Below is a small trained network, with its code and all its weights. Each question gives an input and a class and asks what happens when units are switched off, that is, made to give their printed mean instead of their output.

import numpy as np


def w(rows, s, z=0):
    codes = np.array(rows[::2]) - 128.0
    scale = np.full(codes.shape[1], s)
    scale[-1] = z or s
    return codes * scale


def norm(h):
    return h / np.sqrt((h * h).mean(-1, keepdims=True) + 1e-5)


def f(y):
    return y / 2 * (1 + np.tanh(0.7978845608 * (y + 0.044715 * y**3)))


def log_softmax(a):
    a = a - a.max(-1, keepdims=True)
    return a - np.log(np.exp(a).sum(-1, keepdims=True))


def net(x, mask):
    res = np.array(x, float).reshape(1, 3) / 4 @ E
    u = 0
    for l in range(2):
        y = f(norm(res) @ A[l][:, :-1].T + A[l][:, -1])
        res = res + np.where(mask[u : u + 4], y, B[l][:, -1]) @ B[l][:, :-1]
        u += 4
    return log_softmax(norm(res)[-1] @ U[:, :-1].T + U[:, -1])


A, B = {}, {}
E = w([
[90,173,65],'x0',
[123,129,123],'x1',
[235,254,102],'x2',
],0.0062)
A[0] = w([
[166,245,171,246],'L0N1',
[154,131,95,1],'L0N2',
[96,165,85,141],'L0N3',
[80,150,1,151],'L0N4',
],0.013,0.0035)
B[0] = w([
[107,59,71,254],'L0N1',
[156,133,91,118],'L0N2',
[210,137,122,165],'L0N3',
[185,1,96,218],'L0N4',
],0.0075,0.008)
A[1] = w([
[165,241,80,254],'L1N1',
[254,111,155,199],'L1N2',
[228,209,61,74],'L1N3',
[76,82,206,173],'L1N4',
],0.0091,0.0024)
B[1] = w([
[7,120,136,146],'L1N1',
[183,28,149,244],'L1N2',
[1,116,180,194],'L1N3',
[169,159,73,255],'L1N4',
],0.01,0.0037)
U = w([
[156,119,91,246],'0',
[175,99,130,158],'1',
[3,131,131,214],'2',
[169,174,97,26],'3',
[93,225,166,2],'4',
[78,207,166,2],'5',
],0.013,0.0045)

Each question gives the input, the list of numbers given to net, and the class t.
The units are the neurons (one row each of A and B). Each row of codes is followed by its name. A weight is (code - 128) times the scale printed after its matrix; where a second scale follows, it is the last column's (A, B and U).
mask holds one flag per neuron, layer by layer. A switched-off neuron (its flag False) gives its mean, the last column of its row in B, instead of its output. The means were averaged over made-up inputs and are rounded, as every weight is.
A unit's drop is (log p(t) with every unit on - log p(t) with that unit switched off) / (log p(t) with every unit on - log p(t) with every unit switched off).
The circuit of an input: a set's keep is (log p(t) with only the set's units on - log p(t) with every unit switched off) / (log p(t) with every unit on - log p(t) with every unit switched off). Starting from all 8 units, units are removed one at a time, each time the one whose removal leaves the highest keep (on an exact tie, the one counted first), for as long as the keep stays at least 0.8.
units of the circuit, in order: the units of the circuit, biggest drop first
k most important neurons: the k neurons with the biggest drops, biggest first
top k neurons in layer l: the k neurons of layer l with the biggest drops, biggest first
drop of u: that unit's drop, to one decimal
input [3,-3,5], class 2: units of the circuit, in order : L1N3
input [-3,-6,7], class 2: units of the circuit, in order : L1N3; L1N1
input [-2,2,-3], class 3: 3 most important neurons : L1N4; L0N1; L0N4
input [0,1,5], class 2: 4 most important neurons : L0N4; L1N3; L1N1; L1N4
input [2,2,8], class 2: 3 most important neurons : L1N3; L1N1; L0N4
input [0,1,4], class 2: top 2 neurons in layer 1 : L1N4; L1N3
input [-3,-1,6], class 2: 3 most important neurons : L0N4; L1N3; L1N1
input [7,-4,8], class 2: 3 most important neurons : L1N3; L1N1; L1N4
input [4,4,5], class 2: drop of L0N1 : -0.8
input [-1,-5,7], class 2: drop of L0N4 : 0.4
input [2,-6,7], class 2: drop of L0N1 : 0.0
